Here is a tiny trained network, its code and every weight. The questions are about switching its units off for an input and a target symbol, where a switched-off unit gives its printed mean instead of its output.

import numpy as np


def w(rows, s, z=0):
    codes = np.array(rows[::2]) - 128.0
    scale = np.full(codes.shape[1], s)
    scale[-1] = z or s
    return codes * scale


def f(y):
    return y / 2 * (1 + np.tanh(0.7978845608 * (y + 0.044715 * y**3)))


def softmax(a):
    e = np.exp(a - a.max(-1, keepdims=True))
    return e / e.sum(-1, keepdims=True)


def log_softmax(a):
    a = a - a.max(-1, keepdims=True)
    return a - np.log(np.exp(a).sum(-1, keepdims=True))


def net(x, mask):
    ids = ['εηθλμξστψω'.index(c) for c in x.split()]
    T = len(ids)
    res = E[ids] + P[:T]
    r = res
    for j in range(3):
        rows = slice(3 * j, 3 * j + 3)
        q, k, v = (r @ M[0][rows].T for M in (Q, K, V))
        z = softmax(np.where(np.tri(T) > 0, q @ k.T / 3**0.5, -1e9)) @ v
        o = O[0][rows]
        res = res + np.where(mask[j], z, o[:, -1]) @ o[:, :-1]
    y = f(res @ A[0][:, :-1].T + A[0][:, -1])
    res = res + np.where(mask[3:7], y, B[0][:, -1]) @ B[0][:, :-1]
    return log_softmax(res[-1] @ U[:, :-1].T + U[:, -1])


Q, K, V, O, A, B = {}, {}, {}, {}, {}, {}
E = w([
[203,136,53],'ε',
[175,160,137],'η',
[71,128,241],'θ',
[30,185,73],'λ',
[224,134,73],'μ',
[178,81,23],'ξ',
[110,225,153],'σ',
[18,45,250],'τ',
[179,185,135],'ψ',
[134,44,185],'ω',
],0.014)
P = w([
[171,24,255],'0',
[152,29,213],'1',
[175,64,188],'2',
[144,113,171],'3',
[144,121,144],'4',
[100,163,115],'5',
[57,187,66],'6',
[72,195,57],'7',
],0.0037)
Q[0] = w([
[168,96,21],'H1',
[57,120,141],'H1',
[7,99,145],'H1',
[74,234,173],'H2',
[180,163,135],'H2',
[154,108,107],'H2',
[68,38,138],'H3',
[175,202,1],'H3',
[91,54,171],'H3',
],0.012)
K[0] = w([
[163,56,179],'H1',
[44,100,142],'H1',
[75,161,129],'H1',
[175,127,191],'H2',
[121,91,202],'H2',
[91,148,135],'H2',
[200,9,156],'H3',
[160,165,19],'H3',
[123,115,183],'H3',
],0.014)
V[0] = w([
[78,77,99],'H1',
[74,159,51],'H1',
[92,162,140],'H1',
[190,233,111],'H2',
[70,159,67],'H2',
[70,209,170],'H2',
[135,208,206],'H3',
[205,156,196],'H3',
[77,145,6],'H3',
],0.012)
O[0] = w([
[174,84,156,161],'H1',
[221,106,130,69],'H1',
[125,107,192,134],'H1',
[173,174,117,13],'H2',
[164,85,255,57],'H2',
[74,206,146,94],'H2',
[119,143,162,115],'H3',
[148,181,77,136],'H3',
[172,92,199,3],'H3',
],0.0084,0.0068)
A[0] = w([
[175,255,215,41],'N1',
[138,179,20,106],'N2',
[65,77,252,254],'N3',
[39,226,145,211],'N4',
],0.006,0.0042)
B[0] = w([
[179,73,129,122],'N1',
[223,254,110,186],'N2',
[144,119,84,254],'N3',
[160,174,213,242],'N4',
],0.0094,0.0052)
U = w([
[190,138,102,40],'ε',
[151,185,135,92],'η',
[60,178,190,57],'θ',
[181,80,254,208],'λ',
[190,150,85,96],'μ',
[186,51,81,39],'ξ',
[155,184,213,100],'σ',
[15,85,181,37],'τ',
[167,189,149,79],'ψ',
[73,118,76,254],'ω',
],0.0097,0.006)

Each question gives the input, a string of symbols that net reads in full, and the target symbol t.
The units are the heads (3 rows each of Q, K, V and O) and the neurons (one row each of A and B). Each row of codes is followed by its name. A weight is (code - 128) times the scale printed after its matrix; where a second scale follows, it is the last column's (O, A, B and U).
mask holds one flag per unit, heads first, then neurons. A switched-off unit (its flag False) gives its mean, the last column of its rows in O or B, instead of its output. The means were averaged over made-up inputs and are rounded, as every weight is.
A unit's drop is (log p(t) with every unit on - log p(t) with that unit switched off) / (log p(t) with every unit on - log p(t) with every unit switched off).
The circuit of an input: a set's keep is (log p(t) with only the set's units on - log p(t) with every unit switched off) / (log p(t) with every unit on - log p(t) with every unit switched off). Starting from all 7 units, units are removed one at a time, each time the one whose removal leaves the highest keep (on an exact tie, the one counted first), for as long as the keep stays at least 0.8.
units of the circuit, in order: the units of the circuit, biggest drop first
which heads matter: for each layer, one digit per head in row order, 1 if its drop is at least 0.15 and else 0, layers parted by /
drop of u: that unit's drop, to one decimal
input ω τ ω τ λ τ ξ λ, target τ: units of the circuit, in order => (H3; N2)
input ψ ω ω ξ, target ξ: units of the circuit, in order => (H3; H2)
input η ω λ ω λ μ λ ω, target λ: units of the circuit, in order => (H2)
input μ ξ ξ λ λ θ λ λ, target λ: which heads matter => 101
input ω ω τ ω ω, target ω: units of the circuit, in order => (H2; H3)
input λ ξ λ ω τ λ ε, target λ: which heads matter => 011
input ε θ ξ τ ω θ σ, target σ: which heads matter => 000
input θ ψ ω τ σ, target σ: which heads matter => 001
input μ ξ ξ μ τ ξ λ μ, target λ: which heads matter => 011
input λ ε λ λ λ, target λ: drop of H3 => 0.3
input τ ω λ ω ω λ λ μ, target λ: drop of H2 => 0.1
input ω ε η λ λ η, target λ: drop of N2 => 0.1
